Below is a small trained network, with its code and all its weights. Each question gives an input and a class and asks what happens when units are switched off, that is, made to give their printed mean instead of their output.

import numpy as np


def w(rows, s, z=0):
    codes = np.array(rows[::2]) - 128.0
    scale = np.full(codes.shape[1], s)
    scale[-1] = z or s
    return codes * scale


def f(y):
    return np.maximum(y, 0)


def log_softmax(a):
    a = a - a.max(-1, keepdims=True)
    return a - np.log(np.exp(a).sum(-1, keepdims=True))


def net(x, mask):
    res = np.array(x, float).reshape(1, 7) / 4 @ E
    y = f(res @ A[0][:, :-1].T + A[0][:, -1])
    res = res + np.where(mask, y, B[0][:, -1]) @ B[0][:, :-1]
    return log_softmax(res[-1] @ U[:, :-1].T + U[:, -1])


A, B = {}, {}
E = w([
[127,91,65,52,254,105,166,126,101,132,169,200],'x0',
[170,83,217,118,116,161,177,147,58,61,97,225],'x1',
[25,54,192,57,107,111,136,154,172,109,142,108],'x2',
[127,130,127,128,124,119,130,128,121,125,135,128],'x3',
[219,44,200,180,109,59,111,99,108,218,217,107],'x4',
[76,162,124,235,127,83,130,197,223,119,154,220],'x5',
[209,162,109,57,63,169,128,107,202,87,208,159],'x6',
],0.0083)
A[0] = w([
[136,154,184,185,36,107,90,102,129,123,140,109,40],'neuron 0',
[158,72,81,75,186,54,174,97,79,140,144,130,94],'neuron 1',
[117,132,121,228,145,101,119,220,203,128,177,227,19],'neuron 2',
[134,103,185,52,128,145,51,94,121,144,117,93,99],'neuron 3',
[90,139,146,203,128,110,158,209,180,93,211,144,48],'neuron 4',
[155,165,197,157,63,155,124,108,131,120,92,69,92],'neuron 5',
[74,126,107,142,157,109,129,125,109,105,10,130,131],'neuron 6',
[207,162,66,156,124,167,160,1,51,144,103,117,144],'neuron 7',
[164,153,123,49,76,79,137,89,53,149,118,126,34],'neuron 8',
[129,145,92,112,243,124,182,139,154,132,172,219,63],'neuron 9',
[98,66,161,222,159,65,152,172,63,185,85,103,81],'neuron 10',
[212,30,209,181,95,60,86,96,116,246,248,136,65],'neuron 11',
[177,167,147,81,68,106,134,168,165,90,234,128,105],'neuron 12',
[158,182,88,174,110,139,134,144,106,178,147,201,127],'neuron 13',
[111,169,157,179,98,195,115,169,148,79,86,93,97],'neuron 14',
[152,119,150,81,149,147,118,89,96,123,113,57,21],'neuron 15',
[205,126,152,103,108,173,103,111,190,90,252,154,76],'neuron 16',
[136,83,211,98,89,163,200,183,107,128,111,177,127],'neuron 17',
[113,123,101,93,184,110,157,137,104,119,224,145,52],'neuron 18',
[177,84,170,170,107,184,181,149,47,62,100,216,135],'neuron 19',
[183,177,134,231,184,158,131,123,154,149,133,171,121],'neuron 20',
[81,52,168,108,121,159,180,150,179,142,181,101,255],'neuron 21',
[155,181,88,83,121,198,153,134,203,37,133,127,108],'neuron 22',
[93,109,52,106,143,132,52,123,190,193,169,58,188],'neuron 23',
],0.0088,0.0085)
B[0] = w([
[177,103,189,74,94,160,149,159,185,204,87,193,169],'neuron 0',
[194,97,176,118,107,179,131,188,191,156,92,114,187],'neuron 1',
[204,137,96,97,102,230,215,188,46,94,227,40,189],'neuron 2',
[137,89,117,147,101,224,168,180,113,70,201,148,179],'neuron 3',
[151,99,77,96,53,220,182,146,67,106,214,104,173],'neuron 4',
[190,90,196,112,119,163,166,179,178,170,104,152,179],'neuron 5',
[101,150,112,175,166,166,93,188,92,172,148,153,177],'neuron 6',
[57,52,163,124,69,120,101,172,112,70,205,201,211],'neuron 7',
[149,118,87,139,119,153,138,187,134,113,178,83,161],'neuron 8',
[177,128,184,84,81,115,156,155,170,205,50,183,184],'neuron 9',
[126,102,209,211,205,172,149,195,141,148,139,104,183],'neuron 10',
[60,255,37,62,146,123,58,187,75,146,51,158,249],'neuron 11',
[82,105,159,213,198,164,134,170,140,167,148,112,190],'neuron 12',
[52,74,156,150,82,134,116,121,140,82,164,169,172],'neuron 13',
[153,131,154,46,116,118,135,150,165,202,62,185,173],'neuron 14',
[135,144,62,83,52,149,226,205,42,156,210,32,160],'neuron 15',
[101,112,230,224,209,134,137,162,72,178,91,79,199],'neuron 16',
[162,181,96,167,105,71,96,65,167,117,173,111,189],'neuron 17',
[148,105,166,122,64,142,127,185,167,219,73,190,161],'neuron 18',
[163,230,101,158,131,57,112,65,166,134,190,109,204],'neuron 19',
[66,79,141,103,66,114,51,160,141,96,188,171,177],'neuron 20',
[77,59,117,163,66,122,46,147,144,40,150,210,225],'neuron 21',
[83,184,151,166,200,142,111,211,87,132,85,107,207],'neuron 22',
[203,210,160,176,106,81,94,108,188,126,213,125,220],'neuron 23',
],0.0088,0.015)
U = w([
[182,111,93,72,96,184,194,131,36,99,161,66,115],'0',
[48,217,83,75,157,139,111,143,101,119,47,162,148],'1',
[203,82,167,95,90,124,150,134,176,182,46,173,58],'2',
[93,88,174,228,236,132,132,134,90,145,108,101,24],'3',
[25,49,144,124,64,87,94,120,155,38,157,185,14],'4',
[205,198,100,177,116,43,107,82,193,129,176,98,66],'5',
[117,107,124,133,116,121,106,125,133,97,116,150,248],'6',
[127,26,1,132,208,84,40,63,138,128,117,167,69],'7',
],0.0097,0.012)

Each question gives the input, the list of numbers given to net, and the class t.
The units are the neurons (one row each of A and B). Each row of codes is followed by its name. A weight is (code - 128) times the scale printed after its matrix; where a second scale follows, it is the last column's (A, B and U).
mask holds one flag per neuron, in row order. A switched-off neuron (its flag False) gives its mean, the last column of its row in B, instead of its output. The means were averaged over made-up inputs and are rounded, as every weight is.
A unit's drop is (log p(t) with every unit on - log p(t) with that unit switched off) / (log p(t) with every unit on - log p(t) with every unit switched off).
The circuit of an input: a set's keep is (log p(t) with only the set's units on - log p(t) with every unit switched off) / (log p(t) with every unit on - log p(t) with every unit switched off). Starting from the 12 units with the biggest drops (on a tie, the unit counted first), units are removed one at a time, each time the one whose removal leaves the highest keep (on an exact tie, the one counted first), for as long as the keep stays at least 0.8.
circuit, biggest first: the units of the circuit, biggest drop first
unit that matters most: the unit with the biggest drop
k most important neurons: the k neurons with the biggest drops, biggest first
drop of u: that unit's drop, to one decimal
input [-3,7,-8,7,-7,-7,2], class 4: circuit, biggest first -> neuron 7
input [7,-3,-1,5,-5,0,-1], class 2: circuit, biggest first -> neuron 11; neuron 9
input [5,-7,4,4,-7,-8,6], class 0: 2 most important neurons -> neuron 11; neuron 15
input [-1,0,4,-6,2,-4,6], class 3: circuit, biggest first -> neuron 16; neuron 12
input [4,-1,2,7,8,7,8], class 1: 2 most important neurons -> neuron 11; neuron 10
input [-2,-2,-2,6,5,-6,-3], class 0: 3 most important neurons -> neuron 15; neuron 3; neuron 22
input [-4,5,-7,-7,-7,8,-8], class 0: 4 most important neurons -> neuron 2; neuron 11; neuron 4; neuron 21
input [0,8,-4,-3,8,8,-3], class 0: 3 most important neurons -> neuron 2; neuron 4; neuron 23
input [0,0,-8,5,-6,7,5], class 4: 4 most important neurons -> neuron 20; neuron 13; neuron 11; neuron 15
input [7,-7,1,2,-5,2,1], class 2: circuit, biggest first -> neuron 9; neuron 11
input [6,4,-8,-5,-3,-7,-5], class 4: 2 most important neurons -> neuron 7; neuron 2
input [6,3,3,0,-2,-3,-3], class 2: 2 most important neurons -> neuron 11; neuron 1
input [-8,-2,-8,-6,7,-5,-6], class 2: 4 most important neurons -> neuron 5; neuron 0; neuron 21; neuron 10
input [1,4,-2,3,-6,3,8], class 3: 2 most important neurons -> neuron 11; neuron 16
input [1,-8,3,-5,0,-8,-3], class 0: most important neuron -> neuron 15
input [0,-4,-5,2,-8,8,-2], class 0: 2 most important neurons -> neuron 2; neuron 11
input [4,2,-4,-2,8,4,2], class 1: drop of neuron 11 -> 1.5
input [5,8,3,2,3,-5,6], class 5: drop of neuron 17 -> 0.5
input [-8,-8,8,-8,7,1,-7], class 2: drop of neuron 17 -> 0.1
input [-8,-2,5,-1,-6,6,7], class 2: unit that matters most -> neuron 14
